Below are the code and all the weights of a small trained network. Each question names an input and a class and asks about switching units off, where a switched-off unit gives its printed mean instead of its output.

import numpy as np


def w(rows, s, z=0):
    codes = np.array(rows[::2]) - 128.0
    scale = np.full(codes.shape[1], s)
    scale[-1] = z or s
    return codes * scale


def norm(h):
    return h / np.sqrt((h * h).mean(-1, keepdims=True) + 1e-5)


def f(y):
    return np.maximum(y, 0)


def log_softmax(a):
    a = a - a.max(-1, keepdims=True)
    return a - np.log(np.exp(a).sum(-1, keepdims=True))


def net(x, mask):
    res = np.array(x, float).reshape(1, 7) / 4 @ E
    u = 0
    for l in range(3):
        y = f(norm(res) @ A[l][:, :-1].T + A[l][:, -1])
        res = res + np.where(mask[u : u + 5], y, B[l][:, -1]) @ B[l][:, :-1]
        u += 5
    return log_softmax(norm(res)[-1] @ U[:, :-1].T + U[:, -1])


A, B = {}, {}
E = w([
[53,99,58,86,216,172,37,33,190,66,230,144],'x0',
[183,59,103,180,146,207,49,115,33,185,151,67],'x1',
[216,254,185,129,211,206,104,172,161,102,162,102],'x2',
[196,162,45,182,109,140,123,104,178,131,86,174],'x3',
[125,125,125,124,130,132,134,130,130,132,122,129],'x4',
[113,159,29,62,104,171,134,223,38,53,146,161],'x5',
[188,76,191,88,127,193,224,48,87,53,110,226],'x6',
],0.0031)
A[0] = w([
[157,123,136,151,99,143,172,175,130,142,75,114,49],'0.n1',
[134,194,143,132,91,90,178,130,205,86,148,198,80],'0.n2',
[125,150,200,94,170,153,113,162,112,123,142,119,104],'0.n3',
[206,197,2,210,76,168,120,50,193,149,68,195,25],'0.n4',
[214,82,98,219,136,190,99,105,48,192,205,138,2],'0.n5',
],0.0059,0.0032)
B[0] = w([
[116,128,131,183,164,112,130,153,77,111,87,115,210],'0.n1',
[96,116,111,106,146,192,79,102,130,131,26,68,243],'0.n2',
[85,105,123,157,96,112,184,121,134,96,183,88,221],'0.n3',
[148,36,182,98,198,50,149,220,127,80,213,116,251],'0.n4',
[108,138,123,56,121,175,79,106,157,124,3,75,236],'0.n5',
],0.0056,0.0034)
A[1] = w([
[132,74,72,153,68,80,139,82,100,176,131,197,3],'1.n1',
[172,177,22,82,94,158,149,180,57,113,162,185,53],'1.n2',
[222,254,170,149,171,188,130,139,154,118,171,128,52],'1.n3',
[198,123,179,183,129,105,140,47,195,208,145,148,37],'1.n4',
[212,113,165,107,104,165,156,63,110,92,125,211,73],'1.n5',
],0.0096,0.0028)
B[1] = w([
[154,76,93,131,38,172,184,138,165,61,168,72,185],'1.n1',
[104,127,254,191,142,118,55,90,185,118,104,155,247],'1.n2',
[101,26,62,133,14,108,170,108,136,110,128,126,254],'1.n3',
[93,161,205,153,123,147,48,159,122,57,109,202,202],'1.n4',
[68,170,79,176,217,128,164,175,136,208,138,81,206],'1.n5',
],0.0076,0.0041)
A[2] = w([
[255,190,169,194,56,99,197,176,75,196,78,175,95],'2.n1',
[156,134,58,107,189,142,85,19,171,138,230,202,127],'2.n2',
[149,217,55,191,61,62,52,173,180,225,198,138,48],'2.n3',
[99,140,237,24,102,102,161,100,42,184,234,110,60],'2.n4',
[114,240,116,35,108,54,216,109,239,111,83,209,5],'2.n5',
],0.0084,0.002)
B[2] = w([
[132,199,72,60,125,117,89,54,137,132,215,176,255],'2.n1',
[181,226,126,111,50,75,160,125,81,162,133,170,216],'2.n2',
[97,133,146,151,221,194,254,115,107,148,106,153,209],'2.n3',
[234,97,98,133,180,75,132,200,172,113,117,169,199],'2.n4',
[209,97,125,126,124,208,43,112,49,181,103,62,209],'2.n5',
],0.0083,0.0037)
U = w([
[179,120,105,74,130,204,48,95,66,170,37,36,184],'0',
[91,39,86,146,10,124,195,111,172,83,159,90,155],'1',
[78,164,253,182,143,113,44,124,166,97,105,187,102],'2',
[162,252,78,87,105,72,131,64,86,158,203,195,195],'3',
[67,160,109,182,232,161,236,151,119,198,126,106,3],'4',
[228,75,135,104,191,45,142,210,140,113,165,135,79],'5',
],0.0074,0.00053)

Each question gives the input, the list of numbers given to net, and the class t.
The units are the neurons (one row each of A and B). Each row of codes is followed by its name. A weight is (code - 128) times the scale printed after its matrix; where a second scale follows, it is the last column's (A, B and U).
mask holds one flag per neuron, layer by layer. A switched-off neuron (its flag False) gives its mean, the last column of its row in B, instead of its output. The means were averaged over made-up inputs and are rounded, as every weight is.
A unit's drop is (log p(t) with every unit on - log p(t) with that unit switched off) / (log p(t) with every unit on - log p(t) with every unit switched off).
The circuit of an input: a set's keep is (log p(t) with only the set's units on - log p(t) with every unit switched off) / (log p(t) with every unit on - log p(t) with every unit switched off). Starting from the 12 units with the biggest drops (on a tie, the unit counted first), units are removed one at a time, each time the one whose removal leaves the highest keep (on an exact tie, the one counted first), for as long as the keep stays at least 0.8.
units of the circuit, in order: the units of the circuit, biggest drop first
unit that matters most: the unit with the biggest drop
top k neurons: the k neurons with the biggest drops, biggest first
drop of u: that unit's drop, to one decimal
input [6,4,-5,-4,7,1,6], class 3: unit that matters most -> 2.n2
input [-7,-3,2,-2,-2,6,-7], class 3: top 4 neurons -> [2.n1 1.n5 1.n4 0.n1]
input [1,3,-6,5,-3,7,5], class 2: top 2 neurons -> [1.n2 1.n3]
input [2,4,-2,-7,-1,1,-4], class 5: units of the circuit, in order -> [2.n4 0.n2]
input [3,-7,4,-5,3,-7,6], class 0: top 3 neurons -> [2.n5 1.n2 0.n2]
input [-8,-6,1,8,-6,-7,1], class 3: top 2 neurons -> [2.n1 1.n2]
input [5,-5,-6,0,6,-3,8], class 4: top 3 neurons -> [1.n5 1.n3 0.n5]
input [-1,-5,5,2,-2,5,5], class 0: top 2 neurons -> [0.n2 2.n5]
input [1,2,3,-2,-7,-3,3], class 1: top 4 neurons -> [0.n4 0.n2 2.n5 1.n2]
input [-6,7,-5,-6,-4,-7,-8], class 4: units of the circuit, in order -> [2.n3 0.n2]
input [-7,4,2,-5,-1,2,7], class 3: top 2 neurons -> [2.n1 0.n1]
input [1,-4,5,-1,0,0,-2], class 1: top 2 neurons -> [1.n3 0.n5]
input [-5,-3,-1,3,5,-1,-5], class 3: top 2 neurons -> [2.n1 1.n5]
input [3,2,5,-8,1,-1,-4], class 5: unit that matters most -> 2.n4
input [3,-8,7,8,-5,3,1], class 0: top 3 neurons -> [2.n5 0.n2 1.n1]
input [0,-5,4,1,-2,5,-6], class 4: top 4 neurons -> [2.n3 0.n5 1.n4 0.n2]
input [7,5,5,0,-6,5,-8], class 4: top 3 neurons -> [2.n3 2.n1 0.n2]
input [2,-2,-2,0,3,6,-4], class 2: drop of 1.n2 -> 1.6
input [0,-7,-6,3,8,-2,-2], class 0: drop of 0.n2 -> 0.1
input [3,5,6,-7,8,7,6], class 2: unit that matters most -> 1.n2
input [6,6,7,2,1,-3,4], class 1: drop of 2.n5 -> 0.2
